Here is a tiny trained network, its code and every weight. The questions are about switching its units off for an input and a class, where a switched-off unit gives its printed mean instead of its output.

import numpy as np


def w(rows, s, z=0):
    codes = np.array(rows[::2]) - 128.0
    scale = np.full(codes.shape[1], s)
    scale[-1] = z or s
    return codes * scale


def f(y):
    return y / 2 * (1 + np.tanh(0.7978845608 * (y + 0.044715 * y**3)))


def log_softmax(a):
    a = a - a.max(-1, keepdims=True)
    return a - np.log(np.exp(a).sum(-1, keepdims=True))


def net(x, mask):
    res = np.array(x, float).reshape(1, 4) / 4 @ E
    y = f(res @ A[0][:, :-1].T + A[0][:, -1])
    res = res + np.where(mask, y, B[0][:, -1]) @ B[0][:, :-1]
    return log_softmax(res[-1] @ U[:, :-1].T + U[:, -1])


A, B = {}, {}
E = w([
[155,214,157,58,200,110,206,62,115,184,144,99],'x0',
[135,172,127,184,190,88,106,115,82,45,219,254],'x1',
[217,100,205,63,89,83,81,87,137,41,24,159],'x2',
[21,205,160,100,109,233,166,191,120,90,95,204],'x3',
],0.011)
A[0] = w([
[39,203,192,110,81,245,216,180,100,81,60,182,203],'N0',
[109,55,155,196,73,124,49,218,149,119,104,150,228],'N1',
[76,164,90,205,137,154,170,119,119,143,144,89,4],'N2',
[176,147,255,85,109,150,89,111,158,83,99,155,44],'N3',
[167,139,189,88,141,80,125,158,126,117,47,170,85],'N4',
[177,42,81,141,140,99,125,36,119,150,171,97,98],'N5',
[116,130,153,54,119,163,169,198,158,219,17,42,61],'N6',
[74,103,90,65,150,151,133,132,219,111,75,41,59],'N7',
[84,159,102,114,181,145,126,225,146,207,197,123,51],'N8',
[156,218,192,52,195,96,215,57,72,179,112,110,164],'N9',
[132,224,143,133,186,78,87,113,120,103,183,238,54],'N10',
],0.0088,0.0042)
B[0] = w([
[136,108,219,151,202,140,219,100,61,134,117,40,250],'N0',
[145,182,73,209,134,51,143,157,132,137,90,42,202],'N1',
[126,144,124,116,145,157,139,156,100,184,49,180,163],'N2',
[171,144,108,100,190,63,179,160,198,218,106,166,186],'N3',
[81,98,128,141,178,91,187,163,205,185,119,218,177],'N4',
[186,105,203,1,151,72,161,74,120,137,128,96,191],'N5',
[194,97,81,104,130,120,136,210,107,71,163,116,216],'N6',
[135,98,72,135,93,150,171,184,153,68,217,200,177],'N7',
[87,105,104,98,214,83,148,165,160,206,117,183,182],'N8',
[115,223,121,229,130,47,98,181,104,98,46,69,225],'N9',
[196,94,71,102,123,172,140,199,46,56,107,157,207],'N10',
],0.0099,0.021)
U = w([
[165,107,82,84,123,144,126,181,105,52,153,154,91],'0',
[90,124,117,108,163,96,137,136,192,248,116,196,141],'1',
[110,171,116,202,118,92,72,135,137,135,94,49,166],'2',
[153,90,187,93,158,116,148,59,102,144,144,63,135],'3',
[108,139,136,143,144,98,100,121,142,101,129,71,164],'4',
[69,174,175,65,60,169,48,70,174,111,162,169,3],'5',
[55,160,174,94,40,153,108,68,221,114,180,159,3],'6',
[101,149,176,83,96,205,80,53,203,89,167,163,3],'7',
],0.012,0.0057)

Each question gives the input, the list of numbers given to net, and the class t.
The units are the neurons (one row each of A and B). Each row of codes is followed by its name. A weight is (code - 128) times the scale printed after its matrix; where a second scale follows, it is the last column's (A, B and U).
mask holds one flag per neuron, in row order. A switched-off neuron (its flag False) gives its mean, the last column of its row in B, instead of its output. The means were averaged over made-up inputs and are rounded, as every weight is.
A unit's drop is (log p(t) with every unit on - log p(t) with that unit switched off) / (log p(t) with every unit on - log p(t) with every unit switched off).
The circuit of an input: a set's keep is (log p(t) with only the set's units on - log p(t) with every unit switched off) / (log p(t) with every unit on - log p(t) with every unit switched off). Starting from all 11 units, units are removed one at a time, each time the one whose removal leaves the highest keep (on an exact tie, the one counted first), for as long as the keep stays at least 0.8.
circuit, biggest first: the units of the circuit, biggest drop first
most important unit: the unit with the biggest drop
k most important neurons: the k neurons with the biggest drops, biggest first
drop when u is switched off: that unit's drop, to one decimal
input [-1,-5,-3,6], class 3: most important unit => N0
input [3,-5,3,-5], class 0: 3 most important neurons => N0, N6, N7
input [8,7,-4,0], class 2: 2 most important neurons => N9, N6
input [8,8,1,-4], class 0: 4 most important neurons => N10, N1, N0, N5
input [2,-3,3,-3], class 4: 4 most important neurons => N10, N0, N8, N2
input [-1,7,8,-6], class 1: 2 most important neurons => N3, N4
input [-8,3,-2,8], class 2: 2 most important neurons => N1, N5
input [-8,-8,4,-1], class 0: 2 most important neurons => N7, N6
input [-5,-3,8,5], class 1: 2 most important neurons => N3, N4
input [-6,-7,-6,5], class 0: 3 most important neurons => N6, N7, N9
input [-7,-5,-8,1], class 1: 3 most important neurons => N8, N9, N2
input [8,0,-5,-6], class 2: 2 most important neurons => N9, N0
input [-4,4,0,-6], class 3: 4 most important neurons => N5, N9, N6, N7
input [8,-4,-4,2], class 2: circuit, biggest first => N9
input [-6,-6,5,-5], class 0: 2 most important neurons => N9, N7
input [7,3,5,8], class 3: 2 most important neurons => N0, N1
input [2,-8,8,6], class 0: 2 most important neurons => N6, N7
input [-2,-7,-7,8], class 3: drop when N2 is switched off => -0.1
input [-4,-3,-3,-7], class 3: drop when N9 is switched off => 0.7
input [5,-7,1,1], class 0: most important unit => N6
input [1,-6,-5,-5], class 0: drop when N6 is switched off => 0.5
input [2,-1,3,7], class 3: drop when N0 is switched off => 1.7
